Here is a tiny trained network, its code and every weight. The questions are about switching its units off for an input and a class, where a switched-off unit gives its printed mean instead of its output.

import numpy as np


def w(rows, s, z=0):
    codes = np.array(rows[::2]) - 128.0
    scale = np.full(codes.shape[1], s)
    scale[-1] = z or s
    return codes * scale


def f(y):
    return y / 2 * (1 + np.tanh(0.7978845608 * (y + 0.044715 * y**3)))


def log_softmax(a):
    a = a - a.max(-1, keepdims=True)
    return a - np.log(np.exp(a).sum(-1, keepdims=True))


def net(x, mask):
    res = np.array(x, float).reshape(1, 7) / 4 @ E
    y = f(res @ A[0][:, :-1].T + A[0][:, -1])
    res = res + np.where(mask, y, B[0][:, -1]) @ B[0][:, :-1]
    return log_softmax(res[-1] @ U[:, :-1].T + U[:, -1])


A, B = {}, {}
E = w([
[106,79,44,86,64,86],'x0',
[132,171,110,79,119,93],'x1',
[158,27,71,100,172,191],'x2',
[128,128,200,124,39,189],'x3',
[152,170,111,67,143,184],'x4',
[3,192,105,108,169,126],'x5',
[139,65,137,65,172,127],'x6',
],0.0074)
A[0] = w([
[126,138,40,117,134,142,68],'N0',
[98,137,166,93,162,71,94],'N1',
[133,125,57,72,142,125,167],'N2',
[166,94,103,177,145,89,237],'N3',
[157,153,217,160,95,152,56],'N4',
[130,93,161,164,249,233,216],'N5',
[122,129,154,119,149,111,11],'N6',
[133,69,91,33,173,145,173],'N7',
[68,197,69,181,157,76,180],'N8',
[141,174,27,143,85,127,223],'N9',
[138,114,116,161,178,177,254],'N10',
[80,86,131,140,136,119,149],'N11',
[193,190,199,166,71,151,207],'N12',
[120,114,158,122,171,95,191],'N13',
[208,235,117,34,153,146,162],'N14',
[197,82,115,203,148,78,92],'N15',
[69,191,84,166,142,105,83],'N16',
[117,86,161,82,157,124,196],'N17',
],0.014,0.0023)
B[0] = w([
[210,142,116,156,84,228,173],'N0',
[39,146,124,198,213,55,172],'N1',
[238,116,129,134,118,148,198],'N2',
[158,60,106,75,125,121,191],'N3',
[183,153,214,185,106,70,192],'N4',
[141,116,186,164,221,221,225],'N5',
[131,188,91,157,103,188,126],'N6',
[203,44,111,90,160,59,232],'N7',
[87,185,222,60,127,158,254],'N8',
[94,26,210,156,152,131,196],'N9',
[169,115,148,89,149,158,176],'N10',
[123,84,168,83,156,59,158],'N11',
[200,162,241,196,159,105,221],'N12',
[100,162,122,179,166,140,156],'N13',
[106,150,53,3,201,121,204],'N14',
[207,106,39,46,124,115,202],'N15',
[132,221,187,83,90,146,218],'N16',
[108,80,89,172,176,109,164],'N17',
],0.02,0.0098)
U = w([
[92,80,131,116,47,163,93],'0',
[132,177,191,218,100,121,153],'1',
[184,54,2,142,101,67,149],'2',
[46,154,81,210,177,119,112],'3',
[49,196,134,71,139,108,105],'4',
[140,197,18,170,61,149,24],'5',
[166,107,149,103,219,172,213],'6',
[102,167,10,206,81,144,4],'7',
],0.0081,0.003)

Each question gives the input, the list of numbers given to net, and the class t.
The units are the neurons (one row each of A and B). Each row of codes is followed by its name. A weight is (code - 128) times the scale printed after its matrix; where a second scale follows, it is the last column's (A, B and U).
mask holds one flag per neuron, in row order. A switched-off neuron (its flag False) gives its mean, the last column of its row in B, instead of its output. The means were averaged over made-up inputs and are rounded, as every weight is.
A unit's drop is (log p(t) with every unit on - log p(t) with that unit switched off) / (log p(t) with every unit on - log p(t) with every unit switched off).
The circuit of an input: a set's keep is (log p(t) with only the set's units on - log p(t) with every unit switched off) / (log p(t) with every unit on - log p(t) with every unit switched off). Starting from the 12 units with the biggest drops (on a tie, the unit counted first), units are removed one at a time, each time the one whose removal leaves the highest keep (on an exact tie, the one counted first), for as long as the keep stays at least 0.8.
units of the circuit, in order: the units of the circuit, biggest drop first
most important unit: the unit with the biggest drop
k most important neurons: the k neurons with the biggest drops, biggest first
drop of u: that unit's drop, to one decimal
input [2,0,-4,1,6,-4,-7], class 1: most important unit => N12
input [3,-4,4,7,8,2,-7], class 1: units of the circuit, in order => N7, N15, N3
input [-4,5,0,1,5,5,3], class 4: units of the circuit, in order => N14, N12, N9
input [2,1,8,-1,3,-4,-8], class 2: 3 most important neurons => N8, N12, N16
input [-2,8,-8,1,5,-3,4], class 4: 3 most important neurons => N14, N5, N7
input [-5,-8,0,7,8,4,-7], class 1: 2 most important neurons => N4, N12
input [-5,-4,3,8,6,5,-6], class 1: 3 most important neurons => N4, N12, N7
input [8,4,-7,6,8,3,-4], class 4: 4 most important neurons => N14, N5, N7, N16
input [-1,-1,3,-2,-5,-2,-3], class 2: 2 most important neurons => N8, N15
input [1,-2,-2,-8,-8,-7,-7], class 2: drop of N15 => 0.6
input [6,-7,0,4,6,6,4], class 2: drop of N8 => 0.2
